Each row has a name. Each piece below is followed by the name of the row it came from, unless a question asks for something else. Each question is about the rows just above it. Places in a row count from 0.

dag: -.11; .00; .38; -.12; .28; -.02; .26; .04; -.20; -.35; -.11; .12; .01; -.27; -.08; .05; .02; -.31; .00; -.31; .07; -.18; -.40; -.43; .23; -.05; .29; .06; -.26; -.26; -.18; -.29; -.34
Getil: .30; .42; -.11; -.10; .15; -.23; .00; -.12; .05; .13; .07; -.11; -.36; .06; .06; .38; .23; -.23; .11; -.05; -.35; .37; .08; .00; -.47; .11; -.04; -.23; .17; -.08; -.03; .07; -.06
buba: -.01; -.30; .04; .30; -.32; -.11; -.26; .30; .09; -.27; -.09; .02; -.50; -.53; -.06; .32; -.13; -.07; -.11; .40; -.19; .48; .11; .30; -.42; -.82; .54; -.48; -.11; .02; .52; .41; -.29
pumaf: .06; .17; .11; -.23; .06; .05; .00; -.05; -.04; -.10; -.11; .11; .23; .37; .00; -.23; -.08; .13; .07; -.47; .43; -.06; -.03; -.11; .38; .08; -.36; .15; -.12; .07; -.35; -.23; .30
Row and place where -.05; -.04; -.10; -.11; .11; .23 starts:
pumaf, 7
-.03; .05; -.04; .00; .17; -.06; -.08; .11; .13; -.12; .08; .15; -.47; -.10; .07; .38; -.23; .00; -.23; -.36; -.05; -.35; .43; .07; .23; -.11; .06; -.23; .06; .11; .30; .37; -.11 is which row reordered?
pumaf

dag: -.32; .24; -.44; .09; .05; -.16; .41; .12; -.91; -.28; -.08; .20; -.65; .33; -.35; -.15; -.12; .33
pumaf: -.16; -.15; .33; .12; -.65; .33; -.91; .20; .41; .09; .24; -.12; .05; -.35; -.08; -.45; -.32; -.28
fep: -.01; -.14; -.09; -.19; -.14; .07; .01; .33; .01; -.47; -.28; .17; -.07; .04; -.54; .14; -.13; -.37
Which row holds these entries in another order? .14; -.13; -.37; -.14; .17; .33; -.01; -.47; -.28; .01; -.19; -.14; -.09; -.54; .01; -.07; .04; .07
fep
Which row holds these entries in another order? -.37; -.01; -.14; -.09; -.19; -.14; .07; .01; .33; .01; -.47; -.28; .17; -.07; .04; -.54; .14; -.13
fep
Which row holds these entries in another order? .05; -.35; -.08; -.45; -.32; -.28; -.16; -.15; .33; .12; -.65; .33; -.91; .20; .41; .09; .24; -.12
pumaf

pumaf: -.20; .56; -.41; -.35
fep: -.30; -.20; .56; -.39
bepep: -.20; .56; -.41; -.23
Where do -.20; .56; -.41; -.23 appear?
bepep
Row and place where -.20; .56; -.39 starts:
fep, 1
asked: -.20; .56; -.41; -.35
pumaf

Getil: -.06; -.28; .14; .34; -.18; .09; .11; -.18; -.02; .11; -.02; .01; .43; -.24; .21; -.17; -.07; .17; -.13; .06; -.16; .29; .21; .09; .22; -.05; .05; -.02; .38; .23; .03; -.08; .28; .08; -.12; .33; .07; .12; .04; -.01; -.15; -.17; .15; -.21; .20; -.02; .11
lasu: .26; -.06; .00; -.09; .14; .25; -.50; -.04; .41; -.04; -.75; -.51; -.20; .20; -.71; .53; -.09; .15; -.14; -.03; -.15; .05; .03; -.08; -.49; -.04; .28; -.17; -.22; -.06; -.07; .92; -.11; -.27; -.21; -.40; .87; -.04; .55; -.17; -.14; -.02; -.16; -.16; -.27; -.12; .76
vufaz: -.17; -.01; -.08; -.02; .21; .08; -.23; .16; .34; .05; -.08; -.03; .28; .01; -.04; .01; -.11; .11; -.03; .09; .25; .01; .00; .03; .40; .15; -.13; .06; -.05; -.10; .30; .00; -.19; .32; .34; .23; .39; .38; -.05; .21; -.14; -.03; .01; .02; -.01; .13; .08
pumaf: -.08; -.07; .07; -.28; .04; .14; -.09; .07; -.32; .33; .14; -.21; -.43; -.12; -.04; -.17; -.19; .00; -.14; .06; -.33; .11; .22; .11; .13; .08; .04; -.09; -.16; .24; .21; .06; .00; -.02; -.11; -.23; -.10; -.02; -.25; -.14; -.12; .16; -.11; -.17; .03; .01; -.13
zelu: -.10; .08; -.05; .21; .13; .01; .00; .32; .05; .15; .38; .21; .39; -.04; .30; -.11; -.05; -.01; -.17; -.02; .01; .23; .08; -.03; .02; .25; .34; .06; -.03; .01; .16; -.19; .28; -.23; -.01; .40; -.08; .34; -.13; .09; .01; .11; -.08; -.03; -.01; -.14; .03
bepep: .13; .12; .05; -.07; .05; -.01; .11; .05; .14; .07; .15; .16; -.08; .14; .05; .14; .11; .05; .16; .11; .18; -.11; .03; .16; .13; .12; .17; .28; -.04; .14; .20; .27; -.10; .13; .20; -.03; .13; .04; .17; .27; .27; .05; .06; .19; .10; .23; .12
-.23; -.19; -.17; -.14; -.13; -.11; -.10; -.08; -.08; -.05; -.05; -.04; -.03; -.03; -.03; -.02; -.01; -.01; -.01; .00; .01; .01; .01; .01; .02; .03; .05; .06; .08; .08; .09; .11; .13; .15; .16; .21; .21; .23; .25; .28; .30; .32; .34; .34; .38; .39; .40 is which row reordered?
zelu
-.75; -.71; -.51; -.50; -.49; -.40; -.27; -.27; -.22; -.21; -.20; -.17; -.17; -.16; -.16; -.15; -.14; -.14; -.12; -.11; -.09; -.09; -.08; -.07; -.06; -.06; -.04; -.04; -.04; -.04; -.03; -.02; .00; .03; .05; .14; .15; .20; .25; .26; .28; .41; .53; .55; .76; .87; .92 is which row reordered?
lasu

gopas: .15; .00; -.04; .64; .56; .13; -.08; -.36; .01; .09; -.37; .33; -.31; -.08; -.20; -.12; -.29; -.35; .15; .08; -.15; -.06; .34; -.02; -.58; -.03; -.15; -.35; -.04; -.19; -.18; .36; .43; -.02; -.01
Getil: -.35; -.30; .22; .21; -.22; .29; .12; -.59; .30; .37; .32; .09; -.13; -.17; -.15; -.13; .30; -.26; -.27; .07; .16; .36; .13; .07; .35; -.25; .17; -.36; .06; -.20; .15; .25; .34; -.44; .12
lasu: -.65; -.13; .08; .26; -.22; .07; .41; -.88; .62; .57; .41; -.12; -.02; -.24; .28; -.09; .05; -.25; -.15; -.19; .04; .90; .14; -.37; .43; -.09; .17; -.15; -.26; -.22; .34; .36; .39; -.22; .00
zelu: .23; .12; -.01; -.52; -.16; -.26; -.19; .59; .09; .30; .32; .37; -.13; .26; .09; .05; .25; .23; -.01; -.09; .19; -.38; -.21; -.02; .29; .04; .12; .28; .07; .18; -.12; -.26; -.45; .22; .04
bepep: .43; -.36; -.18; -.15; .36; .15; .08; -.35; -.12; -.31; .00; -.08; .01; -.20; -.15; .34; -.04; .64; -.58; -.29; -.37; -.03; -.01; .33; -.02; .09; -.04; .15; -.08; -.01; .13; -.06; .56; -.35; -.19
mef: -.24; .18; -.17; .01; .34; -.50; .01; -.24; .20; -.25; -.21; .14; .01; .32; .51; .02; -.25; -.05; .28; -.54; -.09; .17; .10; -.69; -.07; .17; .06; .35; -.31; .18; -.01; .16; -.03; .50; -.30
pumaf: .53; -.27; .13; -.08; -.08; .55; -.13; .66; -.44; -.17; -.14; .10; -.09; -.02; -.49; .10; -.24; .29; -.09; .37; -.21; -.70; -.10; .64; -.55; -.06; -.19; .05; .46; .27; .07; -.48; -.22; -.26; -.10
.30; .37; .32; .09; -.13 begins in row and place
Getil, 8
.36; .13; .07; .35; -.25; .17; -.36 begins in row and place
Getil, 21
.29; .04; .12; .28; .07; .18; -.12; -.26; -.45 begins in row and place
zelu, 24
Which row holds these entries in another order? -.04; -.36; .00; -.20; -.58; -.02; -.06; -.18; .33; -.08; -.03; -.35; .56; .36; .43; -.02; -.08; -.35; .15; .13; .08; -.04; -.15; -.19; .15; .09; .64; -.01; -.15; -.12; -.29; .01; -.31; -.37; .34
gopas
Which row holds these entries in another order? .15; .36; .56; -.37; -.31; -.29; -.01; .15; -.04; .00; .01; .08; -.58; -.15; .13; -.04; -.08; .43; .09; .64; .34; -.12; -.36; -.35; -.19; -.20; .33; -.03; -.01; -.35; -.15; -.06; -.08; -.02; -.18
bepep
-.10; -.26; -.22; -.48; .07; .27; .46; .05; -.19; -.06; -.55; .64; -.10; -.70; -.21; .37; -.09; .29; -.24; .10; -.49; -.02; -.09; .10; -.14; -.17; -.44; .66; -.13; .55; -.08; -.08; .13; -.27; .53 is which row reordered?
pumaf
Put -.01; -.02; .43; .36; -.18; -.19; -.04; -.35; -.15; -.03; -.58; -.02; .34; -.06; -.15; .08; .15; -.35; -.29; -.12; -.20; -.08; -.31; .33; -.37; .09; .01; -.36; -.08; .13; .56; .64; -.04; .00; .15 back in order: which row is it?
gopas

lasu: .20; -.13; -.18; .03; .12; .23; -.08; .12; .05; .07; -.05; -.02; -.33; -.12; .51; -.05
mef: -.05; -.02; -.13; -.18; -.33; .12; .03; .23; .07; .12; -.12; -.08; .05; .51; -.04; .20
bepep: -.02; .07; -.05; .05; .11; -.08; -.05; -.13; -.33; .51; -.12; .23; .20; .03; .12; -.18
Row and place where .12; .05; .07 starts:
lasu, 7
Put -.13; .05; -.05; -.02; -.18; -.08; -.33; .51; -.12; .12; .03; .20; -.05; .07; .23; .11 back in order: which row is it?
bepep
Put .20; -.04; .51; .05; -.08; -.12; .12; .07; .23; .03; .12; -.33; -.18; -.13; -.02; -.05 back in order: which row is it?
mef
Put -.05; .51; -.12; -.33; -.02; -.05; .07; .05; .12; -.08; .23; .12; .03; -.18; -.13; .20 back in order: which row is it?
lasu
Put .51; -.05; .20; -.13; -.18; .03; .12; .23; -.08; .12; .05; .07; -.05; -.02; -.33; -.12 back in order: which row is it?
lasu
Which row holds -.02; .07; -.05; .05; .11; -.08; -.05; -.13; -.33; .51; -.12; .23; .20; .03; .12; -.18?
bepep
.11; -.08; -.05; -.13; -.33; .51; -.12; .23; .20; .03; .12; -.18; -.02; .07; -.05; .05 is which row reordered?
bepep

